Below is a small trained network, with its code and all its weights. Each question gives an input and a class and asks what happens when units are switched off, that is, made to give their printed mean instead of their output.

import numpy as np


def w(rows, s, z=0):
    codes = np.array(rows[::2]) - 128.0
    scale = np.full(codes.shape[1], s)
    scale[-1] = z or s
    return codes * scale


def f(y):
    return np.maximum(y, 0)


def log_softmax(a):
    a = a - a.max(-1, keepdims=True)
    return a - np.log(np.exp(a).sum(-1, keepdims=True))


def net(x, mask):
    res = np.array(x, float).reshape(1, 5) / 4 @ E
    y = f(res @ A[0][:, :-1].T + A[0][:, -1])
    res = res + np.where(mask, y, B[0][:, -1]) @ B[0][:, :-1]
    return log_softmax(res[-1] @ U[:, :-1].T + U[:, -1])


A, B = {}, {}
E = w([
[110,11,65],'x0',
[128,123,140],'x1',
[129,124,135],'x2',
[253,129,93],'x3',
[128,141,90],'x4',
],0.0072)
A[0] = w([
[144,115,204,148],'neuron 1',
[142,128,107,242],'neuron 2',
[171,140,89,96],'neuron 3',
[148,123,192,137],'neuron 4',
[143,146,196,140],'neuron 5',
[72,87,117,121],'neuron 6',
[159,177,190,102],'neuron 7',
[137,33,142,128],'neuron 8',
[125,169,83,183],'neuron 9',
[83,123,135,129],'neuron 10',
[182,109,157,218],'neuron 11',
[114,79,126,137],'neuron 12',
[128,76,105,97],'neuron 13',
[134,69,130,94],'neuron 14',
[129,152,24,254],'neuron 15',
[229,141,134,122],'neuron 16',
[134,198,147,97],'neuron 17',
[149,203,160,170],'neuron 18',
[29,149,111,108],'neuron 19',
[89,103,161,126],'neuron 20',
[249,88,163,74],'neuron 21',
[42,142,152,99],'neuron 22',
],0.011,0.006)
B[0] = w([
[71,128,108,168],'neuron 1',
[40,133,205,237],'neuron 2',
[210,175,164,158],'neuron 3',
[88,98,88,162],'neuron 4',
[110,95,90,180],'neuron 5',
[160,196,123,185],'neuron 6',
[83,174,51,188],'neuron 7',
[86,207,65,198],'neuron 8',
[33,73,169,185],'neuron 9',
[192,112,178,167],'neuron 10',
[86,143,180,222],'neuron 11',
[104,225,120,176],'neuron 12',
[102,143,70,165],'neuron 13',
[107,161,28,159],'neuron 14',
[53,172,206,254],'neuron 15',
[160,122,153,209],'neuron 16',
[118,112,27,180],'neuron 17',
[73,114,78,226],'neuron 18',
[254,168,157,196],'neuron 19',
[171,141,171,168],'neuron 20',
[183,183,145,194],'neuron 21',
[229,167,125,188],'neuron 22',
],0.0064,0.0063)
U = w([
[93,150,147,225],'0',
[98,180,1,79],'1',
[192,168,169,150],'2',
[70,100,174,188],'3',
[88,141,154,99],'4',
[145,65,129,2],'5',
],0.015,0.0048)

Each question gives the input, the list of numbers given to net, and the class t.
The units are the neurons (one row each of A and B). Each row of codes is followed by its name. A weight is (code - 128) times the scale printed after its matrix; where a second scale follows, it is the last column's (A, B and U).
mask holds one flag per neuron, in row order. A switched-off neuron (its flag False) gives its mean, the last column of its row in B, instead of its output. The means were averaged over made-up inputs and are rounded, as every weight is.
A unit's drop is (log p(t) with every unit on - log p(t) with that unit switched off) / (log p(t) with every unit on - log p(t) with every unit switched off).
The circuit of an input: a set's keep is (log p(t) with only the set's units on - log p(t) with every unit switched off) / (log p(t) with every unit on - log p(t) with every unit switched off). Starting from the 12 units with the biggest drops (on a tie, the unit counted first), units are removed one at a time, each time the one whose removal leaves the highest keep (on an exact tie, the one counted first), for as long as the keep stays at least 0.8.
units of the circuit, in order: the units of the circuit, biggest drop first
unit that matters most: the unit with the biggest drop
top k neurons: the k neurons with the biggest drops, biggest first
drop of u: that unit's drop, to one decimal
input [8,-2,-4,-5,-4], class 1: unit that matters most : neuron 8
input [-8,0,7,6,-8], class 1: units of the circuit, in order : (neuron 7; neuron 18)
input [-7,-4,-7,-2,5], class 1: units of the circuit, in order : (neuron 17; neuron 18)
input [8,6,-8,4,-4], class 1: top 3 neurons : (neuron 8; neuron 14; neuron 13)
input [-8,1,4,6,-8], class 1: units of the circuit, in order : (neuron 7; neuron 18)
input [-8,-4,3,2,-5], class 1: top 2 neurons : (neuron 7; neuron 17)
input [8,-7,-6,-8,-4], class 1: top 2 neurons : (neuron 8; neuron 14)
input [8,2,-6,3,-8], class 1: top 3 neurons : (neuron 8; neuron 14; neuron 13)
input [5,2,-2,8,7], class 2: top 2 neurons : (neuron 3; neuron 21)
input [-6,-3,1,-8,6], class 2: units of the circuit, in order : (neuron 19; neuron 22)
input [-6,4,5,1,-4], class 1: drop of neuron 7 : 0.3
input [3,4,-1,-7,0], class 2: drop of neuron 19 : 0.2
input [-6,1,8,5,8], class 3: drop of neuron 8 : 0.2
input [-8,5,-1,-4,7], class 1: unit that matters most : neuron 17
